Below is a small trained network, with its code and all its weights. Each question gives an input and a class and asks what happens when units are switched off, that is, made to give their printed mean instead of their output.

import numpy as np


def w(rows, s, z=0):
    codes = np.array(rows[::2]) - 128.0
    scale = np.full(codes.shape[1], s)
    scale[-1] = z or s
    return codes * scale


def f(y):
    return y / 2 * (1 + np.tanh(0.7978845608 * (y + 0.044715 * y**3)))


def log_softmax(a):
    a = a - a.max(-1, keepdims=True)
    return a - np.log(np.exp(a).sum(-1, keepdims=True))


def net(x, mask):
    res = np.array(x, float).reshape(1, 4) / 4 @ E
    y = f(res @ A[0][:, :-1].T + A[0][:, -1])
    res = res + np.where(mask, y, B[0][:, -1]) @ B[0][:, :-1]
    return log_softmax(res[-1] @ U[:, :-1].T + U[:, -1])


A, B = {}, {}
E = w([
[117,142,34,108,91,158,179,115,204,135,140],'x0',
[161,162,128,208,214,181,198,219,142,117,104],'x1',
[87,147,174,7,170,138,86,156,207,123,101],'x2',
[184,121,143,78,80,70,173,157,118,58,53],'x3',
],0.012)
A[0] = w([
[150,128,133,117,111,119,181,159,123,105,79,146],'neuron 1',
[130,121,142,134,122,133,107,143,117,129,126,249],'neuron 2',
[81,129,105,173,185,190,80,104,159,170,190,141],'neuron 3',
[136,128,138,87,85,89,188,134,126,78,85,143],'neuron 4',
[111,135,149,46,165,145,125,145,200,111,130,135],'neuron 5',
[129,124,91,176,76,153,159,136,103,117,138,106],'neuron 6',
[108,126,111,156,167,142,92,108,139,161,153,89],'neuron 7',
[117,132,115,87,60,93,69,78,113,137,156,106],'neuron 8',
[134,142,130,154,166,139,145,168,152,112,126,87],'neuron 9',
[119,116,207,141,162,95,103,133,77,114,126,139],'neuron 10',
[128,132,78,105,108,147,183,126,155,137,133,81],'neuron 11',
[119,125,11,109,83,149,192,116,223,135,137,139],'neuron 12',
[163,125,136,109,77,114,169,158,119,57,69,97],'neuron 13',
[149,134,116,177,230,158,212,198,163,114,101,139],'neuron 14',
[151,132,86,202,75,98,165,92,55,126,148,124],'neuron 15',
[119,114,111,99,68,123,100,80,125,134,135,129],'neuron 16',
[119,135,143,85,157,134,112,150,163,138,109,85],'neuron 17',
[147,127,204,136,148,132,103,131,53,135,114,87],'neuron 18',
],0.013,0.012)
B[0] = w([
[138,146,115,113,149,126,150,123,110,185,164,181],'neuron 1',
[174,234,193,76,197,103,208,46,59,103,90,193],'neuron 2',
[163,139,106,98,162,107,139,132,120,239,194,223],'neuron 3',
[138,143,130,124,158,127,138,118,116,211,189,191],'neuron 4',
[132,97,104,121,166,142,177,134,194,114,29,210],'neuron 5',
[115,93,99,120,146,130,138,148,191,110,70,173],'neuron 6',
[122,86,93,137,114,120,92,172,173,175,189,164],'neuron 7',
[123,95,135,143,8,156,157,137,98,136,139,200],'neuron 8',
[107,70,97,143,43,140,90,133,155,121,139,164],'neuron 9',
[130,145,163,184,149,138,58,133,136,79,132,188],'neuron 10',
[103,105,123,163,130,134,25,170,146,103,143,157],'neuron 11',
[145,172,214,178,180,106,45,120,87,57,137,224],'neuron 12',
[132,104,80,126,138,120,85,146,156,224,214,187],'neuron 13',
[104,120,160,114,8,149,155,96,71,108,128,251],'neuron 14',
[127,105,116,84,162,140,164,140,211,124,35,214],'neuron 15',
[96,130,131,132,59,161,149,125,93,109,139,185],'neuron 16',
[126,60,68,145,101,125,120,163,208,116,77,163],'neuron 17',
[101,103,130,177,122,125,9,177,158,79,159,175],'neuron 18',
],0.018,0.021)
U = w([
[102,102,152,117,22,170,153,92,79,130,143,135],'0',
[154,128,115,102,170,114,121,148,140,240,212,146],'1',
[126,155,180,181,173,125,26,158,124,74,137,144],'2',
[129,77,122,97,163,146,162,155,215,130,48,86],'3',
[160,248,169,78,191,112,205,24,52,122,113,254],'4',
[109,118,77,119,155,128,115,125,99,86,166,84],'5',
[95,137,65,126,122,97,141,146,88,118,160,89],'6',
[80,134,91,140,149,94,139,142,124,119,156,86],'7',
],0.012,0.0066)

Each question gives the input, the list of numbers given to net, and the class t.
The units are the neurons (one row each of A and B). Each row of codes is followed by its name. A weight is (code - 128) times the scale printed after its matrix; where a second scale follows, it is the last column's (A, B and U).
mask holds one flag per neuron, in row order. A switched-off neuron (its flag False) gives its mean, the last column of its row in B, instead of its output. The means were averaged over made-up inputs and are rounded, as every weight is.
A unit's drop is (log p(t) with every unit on - log p(t) with that unit switched off) / (log p(t) with every unit on - log p(t) with every unit switched off).
The circuit of an input: a set's keep is (log p(t) with only the set's units on - log p(t) with every unit switched off) / (log p(t) with every unit on - log p(t) with every unit switched off). Starting from the 12 units with the biggest drops (on a tie, the unit counted first), units are removed one at a time, each time the one whose removal leaves the highest keep (on an exact tie, the one counted first), for as long as the keep stays at least 0.8.
circuit, biggest first: the units of the circuit, biggest drop first
unit that matters most: the unit with the biggest drop
k most important neurons: the k neurons with the biggest drops, biggest first
drop when u is switched off: that unit's drop, to one decimal
input [4,5,3,7], class 1: circuit, biggest first => (neuron 13)
input [5,5,-2,-5], class 0: 4 most important neurons => (neuron 14; neuron 13; neuron 4; neuron 10)
input [-8,8,7,-3], class 0: 2 most important neurons => (neuron 14; neuron 12)
input [8,8,-3,1], class 0: 3 most important neurons => (neuron 14; neuron 10; neuron 9)
input [5,-6,8,6], class 3: 4 most important neurons => (neuron 5; neuron 14; neuron 3; neuron 17)
input [-6,-2,-7,3], class 3: 2 most important neurons => (neuron 15; neuron 12)
input [3,2,3,3], class 4: circuit, biggest first => (neuron 18; neuron 7)
input [-8,5,-1,8], class 1: 3 most important neurons => (neuron 13; neuron 12; neuron 1)
input [-1,2,3,-3], class 4: circuit, biggest first => (neuron 13; neuron 18)
input [-7,-6,-8,1], class 3: 3 most important neurons => (neuron 15; neuron 12; neuron 14)
input [8,5,1,7], class 2: 2 most important neurons => (neuron 12; neuron 3)
input [0,0,8,-7], class 3: 2 most important neurons => (neuron 5; neuron 17)
input [8,6,0,-6], class 2: 2 most important neurons => (neuron 12; neuron 11)
input [-2,-4,3,6], class 1: 2 most important neurons => (neuron 14; neuron 13)
input [-8,-6,-1,5], class 2: unit that matters most => neuron 10
input [3,5,4,2], class 0: 2 most important neurons => (neuron 14; neuron 15)
input [-5,-1,-5,3], class 2: 3 most important neurons => (neuron 5; neuron 18; neuron 10)
input [-2,-5,0,-7], class 1: 2 most important neurons => (neuron 3; neuron 14)
input [8,-1,0,-7], class 2: 2 most important neurons => (neuron 12; neuron 11)
input [4,1,1,8], class 1: unit that matters most => neuron 13
input [5,-2,-7,-1], class 3: drop when neuron 15 is switched off => 1.6
input [8,-6,-1,-7], class 2: drop when neuron 1 is switched off => 0.1
input [8,0,-5,5], class 2: drop when neuron 12 is switched off => 1.7
input [4,6,2,-1], class 0: drop when neuron 14 is switched off => 4.0
